[128 = 0]

[135 145 130 111 136 138 132 115  98 138 121 131 112 178 137 103 138 135
 139 138 120 114 115 121 127 139 125 164 134 149 130 120 138  97 123 114
 123 107 135 130 139 133 151 160 116 120 119 122 128 144 115  94 152 210
 132 151 137 139  80 152 136 141 115 138 123  96 116 147 107 136 141] => <2>:Gt
[137 132 127 122 144 112 144 101 144 122 121 120 105 148 121 129 124 141
 129 146  80 127 130 163 132 149 123 140 127 124 141 134 113  80 148 122
 133 138 115 122 142  98 112 112 104 134  87 107 133 126 151 170 150 117
 144  99 133 135 150 141 122 132 103 117 118 122 144 102 130 120 136] => <9>:dj
[150 158 141 128 118 133 137 114  93 115 143 139 110 153 122 135 150 106
 123  96 140 135 118 171 136 142 125 142 130  89 132 145 119 149 162 117
 129 108 131 140 148 122 111 159  94 116  92  93 135 125 120 121 153 135
 137 138 121 151 121 104 113 136  91 115 126 125 123 130 122 125 165] => <9>:ct
[156 142 114 110 150 160 136 120 119 116 124 130 104 205 129 154 137 100
 106 129 154 121 121 176 140 123 125 137 127 133 143 144 124  94  83 136
 132 143 123 149  93 119 111 156 122 117 164  98 113 119 138 120 146 141
 138 124 116 135  99 110 132 124 114 126 136 110 119 138 129 137 171] => <9>:dj
[112 154 135 112 130 120 137 105 124 126 133 129  94  93 132 118 139 154
 136 121  96 117 119 170 113 142 128 177 118 148 130 186 136  97 128 118
 113 120 116 116 149 131 138 148 105 124  65 113 151 125 141 160 173 120
 134 149 127 132  99 134 124 135  87  92 111 118 170 118  99 156 143] => <9>:dj
[133 138 146 128 111 130 120 127 118 135 149 134 117 101 114 125 133 175
 132 125  80 132 127 164 117 141 118 143 126 123 136 121 135  94 125 124
 125 120 120 123 140 114 107 112 114 140  94 123 136 124 148 162 142 124
 116 111 129 119 148 143 131 135  92 102  95 136 131 120 114 114 165] => <9>:dj
[111 160 129  91 136 133 119 114  94 109 137 118 122 169 125 149 134 152
 135 104 133 139 121 130 135 133 135 141 128  86 142 177 118 136 166 103
 129 104 137 138 129 128 128 216 162 126 105 112 127 131  83 124 151 124
 178 156 128 146 112 128 114 119 100 132 144 150 156 135  93 108 151] => <9>:dj
[121 158 114 128 148 134 172 140 126 138 139 154  97 202 140 101 168 123
 121 124 157 132 134 124 131 121 151 138 112 112 136 144 138 125 110 118
 115  40 106 109  89 119 140 185 126 129 151 131 132 137 123  84 115 136
 123 189 130 117  94 146 130 128 121 111 111 104 111 173 125 136 158] => <2>:Gt
[160 138 105 122 154 129 123  95 108 110 116 138 111 217 126 145 147  99
 121 101 125 133 122 180 119 151 137 158 120 160 154 131 128  40 176 116
 118 176 119 153 136 117 102 144 105 125 155  74 125 105 122 109 130 121
 142 137 133 130  98 125 120 148 115 106 133  97 110 122 101 153 155] => <9>:dj
[143 140 109 115 151 121 172 109 109 154 119 144  95 233 141  71 165 127
 104 146 148 126 128 187 129 144 129 122 130 187 142 102 146  53  99 130
 155 118 135 139  77 125 122 149 122 127 178 121 134 108 137  95 136 125
 111 147 128 140  79 164 149 156 133  92 134  64  78 187 132 141 171] => <2>:Gt
[128 116 138 137 114 171 102 163  95 103 153 122 123  88 131 170 135  89
 135  84 143 132 101  81 121 141 127 128 125  29 124 149 111 247 138 146
 114  72 125 138 172 126 135 138  79 126  87 136 134 142 113 105 144 133
 152 157 124 132 122 115 117 112 100 159 118 189 131 114 118  50 163] => <9>:ct
[126 162 134 135 128 129 136 114  93 116 137 129  82 130 139 132 161 108
 116 108 141 150 125 131 102 144 124 154 108 106 131 114 120 123 158 110
 110 122 126 133 154 115 106 181 108 134 102  81 139 129 124 111 134 135
 130 157 148 131  99 117 111 132 103 100 116 123 142 136 114 117 146] => <9>:dj
[141 158 131 136 144 132 125 115  84 114 161 142 115 158 130 150 141 125
 126 108 113 120 130 156 116 144 136 158 122 125 143 139 116  98 161 116
 115 133 118 133 144 124 114 178 111 126 101  98 145 122 117 133 144 128
 147 148 126 139 124 120 110 135  92  86 110 113 136 127 118 128 151] => <9>:dj
[110 127 133 129 143 135 133 123 103 134 146 108 117 102 132 132 135 131
 134 116  66 123 120 170 129 154 118 146 127  77 132  97 126 113 150 134
 135  85 125 120 151 120 132 108  81 178  84 120 126 125 140 133 165 122
 146 120 131 113 133 125 158 125  89 132 109 152 165 116 121  90 151] => <9>:dj
[146 116  99 143 146 134 141 124 139 108 138 124  91 144 133 128 160 101
 130 101 136 151 128 178 112 129 117 113 114 105 139 130 127 121 130 126
 154 132 134 150 101 127  68 115  82 157 131 106 117 114 157 139 136 163
 137 119 130 152 127 118 120 128 107 118 116 122 149 106 141 116 178] => <9>:ct
[149 140 132 131 152 104 133 108 101 150 103 128 106 193 159 116 163 131
 121 142 110 125 123 184 135 146 112 128 144 154 138 105 120  70 130 117
 138 130 122 131 105 110  98 104 101 138 134  91 139 119 139 133 135 138
 119  71 124 124 123 146 145 122 123  80 128 104  77 157 148 147 170] => <2>:Nl
[141 158 122 114 153 131 153 106 125 133 145 140  99 182 133 113 143 141
 118 121 139 117 126 198 130 140 136 155 122 146 141 143 139  65 125 104
 179 108 134 148  92 112 114 187 150 136 129 103  87 127 126 148 170 121
 113 135 102 148  95 164 132 141 125  77 120 119 129 148 109 141 191] => <9>:dj
[139 158 138 113 139 122 157 119  99 154 117 127 106 184 124  79 159 157
 119 151 133 126 139 165 130 146 127 139 147 171 136 126 143  42 109 127
 118 111 134 122  93 125 122 122 129 138 128 140 129 129 134 132 167 124
 112 119 139 141 110 132 141 135 124 100 117  83  76 185 146 137 156] => <2>:Nl
[137 148 145 130 121 126 155 104 113 121 141 136  87 135 130 124 146 120
 129 115 131 139 121 178 125 139 135 158 114 117 143 144 117 132 149 121
 123  94 138 178 124 112 122 174 107 145  73 107 144 135 109 148 167 134
 136 133 127  77 130 142 114 134  97  85 126 125 125 141 109 118 190] => <9>:ct
[113 152 135 119 135 132 144  90 106 121 136 128 120 132 134 148 153 142
 125 145  73 108 120 165 124 143 126 165 117  97 133 150 126 123 139 123
 102  94 117 108 148  59 127 148 114 129  49 110 134 119 119 150 175 124
 129 139 129 148 126 129 148 121  97  98 109 167 135 108 111 135 149] => <9>:dj
[155 139 135 119 133 135  92 114 121 111 137 114 132  97 125 147 133 155
 139 134 114 124 139 166 122 175 107 117 135 118 138 116 127 114 125 137
 128 128 141 127 135  87 100  97 100 126  99 119 118 118 150 136 171 123
 137 111 135 128 129 115 137 140  97 140 143 116 129 131 135 144 156] => <9>:dj
[136 141 128 122 117 146 129 106 127 136 123 135 101 123 120 105 138 144
  99 111 131 136 128 176 115 139  95 128 116 124 131 129 138 115 122 114
 146 132 132 139 139 129 107 140 107 126 108 115 127 128 149 119 153 122
 145 142 133 129 136 140 131 148  96 107 123 110 125 127 118 123 170] => <9>:dj
[125 132 143 131 121 146 132 127 109 120 130 133 116 108 130 151 120 129
 134 121  72 125 109 138 132 144 129 168 121 101 124 140 105 134 156 137
 124 100 122 125 143 112 125 132  78 144  99 117 142 126 117 146 160 112
 134 134 125 134 118 126 126 125 104 125 111 151 144 117 121 120 152] => <9>:dj
[115 140 133 107 129 127 127 126 125 165 131 138 130 150 133  96 144 160
 119 145 129 107 122 149 131 142 128 153 132 140 131 133 145 123 102 133
 137  92 127 119 124 133 138 144 121 140 119 151 128 132 129 113 176 127
 119 140 128 134 113 155 140 143 118 137 111 123 139 153 137 144 149] => <2>:Gt
[118 135 154 125 138 121 113 148  97 143 131 113 150 130 136 133 149 128
 130 150 103 104 111 107 128 136 148 166 158  96 113 150 141 164 129 138
  96  50 127 115 145 138 138 198 106 136 105 141 143 135 106 111 147 120
 121 154 138 116  75 134 133 108 108 145 117 174 135 152 129 130 131] => <2>:Gt
[131 133 147 124 120 129  88 118 126 119 134  94 127  30 102 157 112 145
 131 120  76  94 128 111 120 167  96 122 141  97 136 133 118 140 158 125
 129  91 121  96 181 103 123  76  87 120  43 122 136 117 143 152 187 114
 158 109 134 106 161 131 131 127 108 136 115 143 152 110 129 101 135] => <9>:dj
[121 168 132 124 128 121 143 128  79 127 148 135 112 144 143 121 159 120
 130 112 129 142 127 124 119 154 129 152 119  99 132 146 122 129 145 124
 113  86 125 135 187 127 126 190 128 132  88 115 146 136  98 102 130 124
 134 170 150 128  89 132 117 138  85 109 121 136 122 146 107 117 157] => <9>:dj
[145 122 112 120 171 131 117 112  94 120 118 119 143 225 139 150 161  96
 115 135 162 121 115 143 140 135 137 127 146 116 140 119 121 111 158 124
 130 148 126 137 125 137 115 122  86 110 185 105  89 122 135  80 133 118
 161 127 122 133  93 120 138 116 141 140 126  88 148 130 116 147 126] => <2>:Nl
[163 131 115 113 147 122 143 116 122 158 105 130 114 187 134  71 157 179
 111 173 122  78 132 200 131 147 119 141 131 208 150 100 150  22  83 100
 132 123 118 166  86 125 119  87 126 125 177 136 109 118 176 117 147 126
  99 112 124 128  97 157 156 155 120  89 123  58  94 187 142 171 156] => <2>:Gt
[127 129 113 125 144 148 150 119  94 141 115 132 125 198 141 127 149 108
 135 127 144 102 113 135 126 144 132 169 124 121 123 129 147 123 111 125
 105  91 136 127 118 126 134 160 110 120 143 137 116 130 113  83 155 128
 126 161 128 135  64 145 131 128 111 125 118 121 129 150 129 140 154] => <2>:Nl
[142 147 129 121 132 120 152 101 138 140 122 125  77 115 131  98 127 161
 119 110  65 145 118 204 115 149 115 158 130 123 133 128 128  75 130 119
 148 111 123 129 121 101  99 135 104 149  77 103 131 133 148 169 189 125
 145 110 123 135 146 149 122 147  90 100 115 133 144 134 115 122 145] => <9>:ct
[131 132 112 124 140 161 128 107 108 135 122 137 137 252 132 114 161 103
  92 153 154 109 117 158 123 141 121 151 120 130 135 135 131  93 125 122
 114 105 134 108 119 135 123 149  93 114 146 132 112 120 112  96 157 124
 138 144 121 144  74 145 134 131 131 126 116  96  88 146 131 129 156] => <2>:Nl
[125 148 107 112 144 145 159 119  88 140 134 125 105 201 151 106 169 110
 120 129 146 119 110 152 125 142 133 141 134 125 130 134 132  67  99 115
 109  50 136 124 113 132 126 154 113 131 126 127 136 135  94  73 132 141
 139 144 127 131  93 127 150 135 115 126 117  93  94 164 133 114 164] => <2>:Gt
[ 87 129 138 130 132 115 137 146  55 155 141 114 134 167 150 122 152 124
 133 134  83 107 118 109 130 134 126 169 114  93 116 152 139 144 132 144
 120  47 136 111 152 128 156 160  85 124 113 141 144 133 102  84 148 128
  81 153 131 125  85 137 124 110 116 159 101 145 129 161 132 105 134] => <2>:Gt
[155 113 126 122 147 144  95 145  87 150 128 110 147 147 139 159 158  84
 120 144 150 109 125 103 131 136 102 136 149 120 131 119 107 136 101 143
 135 106 124 122 143 135 112  78  84 111 139 143 112 120 142  75 118 128
 117 108 129 143  58 115 156 114 124 161 154 124  90 162 139 112 148] => <2>:Nl
[125 143 120 115 142 139 132 131 109 163 115 132 113 237 166  76 174 135
 120 141 135 112 107 150 124 138 135 189 132 185 131 128 136  69 116 121
 129 109 123 134  95 140 134 143 106 126 170 120 133 134 124  81 140 126
  96 162 116 153  42 158 147 141 123 101 136  71 106 177 138 162 138] => <2>:Gt
[125 150 109 107 150 126 175 104  87 156 120 145 108 229 136  86 170 116
 120 145 113 112 117 188 126 158 142 182 141 163 131 135 121  42 138 115
 120 116 137 128  90 133 116 158 111 106 110 102 125 101 114 101 124 127
 119 145 123 133  72 140 136 142 118  80 127  70  90 175 129 167 145] => <2>:Nl

[133 120  96 129 134 146 121 139 107 133 140 129 110  92 123 118 126 133
 135 128 120 123 131 102 156 119 140 110 122 125 133 115 121 123 133 129
 117 120 137 147 131 148 122 129 149 124 124 147 118 106 124 130 124 125
 159 126 103 135 132 136 120 116 113 123 128 116 132 120 129 122 135] => (83):(273)
[122 125 173 119 149 111 130 138 141 118 129 109 122 110 154 123 113 143
 136 150 120 119 135 112 121 106 138 143 141 147 122 104 122 125 149 147
 112 151 132 147 116 144 106  97 178 115 122 105 108 111 130 117 144 126
 121 122 130 119 130  86 123 140 106 103 135 116 146 131 132 103 108] => (84):(268)
[135 126 116 119 114 150 133 131 101 130 140 131 119 158 116 123 134 131
 138 124 114 122 115 101 114 133 128  84 130 115 120 111 118 121 127 125
 133 123 135 125 124 141 131 137 150 147 115 141 120 138 100 135 128 108
 171 131 115 139 126 173 102 107 133 138 133 120 110 109 119 140 147] => (83):(273)
[135 133 133 114 130 149 137 126 107 139 135 134 124 121  92 125 125 130
 140 135 121 115 124 125 100 130 135 104 131 113 133 119 111 122 147 120
 117 126 144 153 122 148 108 135 139 130 125 142 121 133 136 133 123 119
 167 132 122 135 126 169 128 115 113 116 133 122 134 123 142 116 137] => (83):(285)
[143 122 136 118 132 151 142 131  98 134 138 142 132 154 123 128 122 128
 130 124 133 116 124 101  87 138 132  95 114 113 144 129 113 113 132 102
 120 113 141 132 134 145  90 147 140 142 133 142 140 127 137 137 108 112
 172 129 117 136 135 149 125 110 110 124 139 132 132 103 124 121 140] => (83):(285)
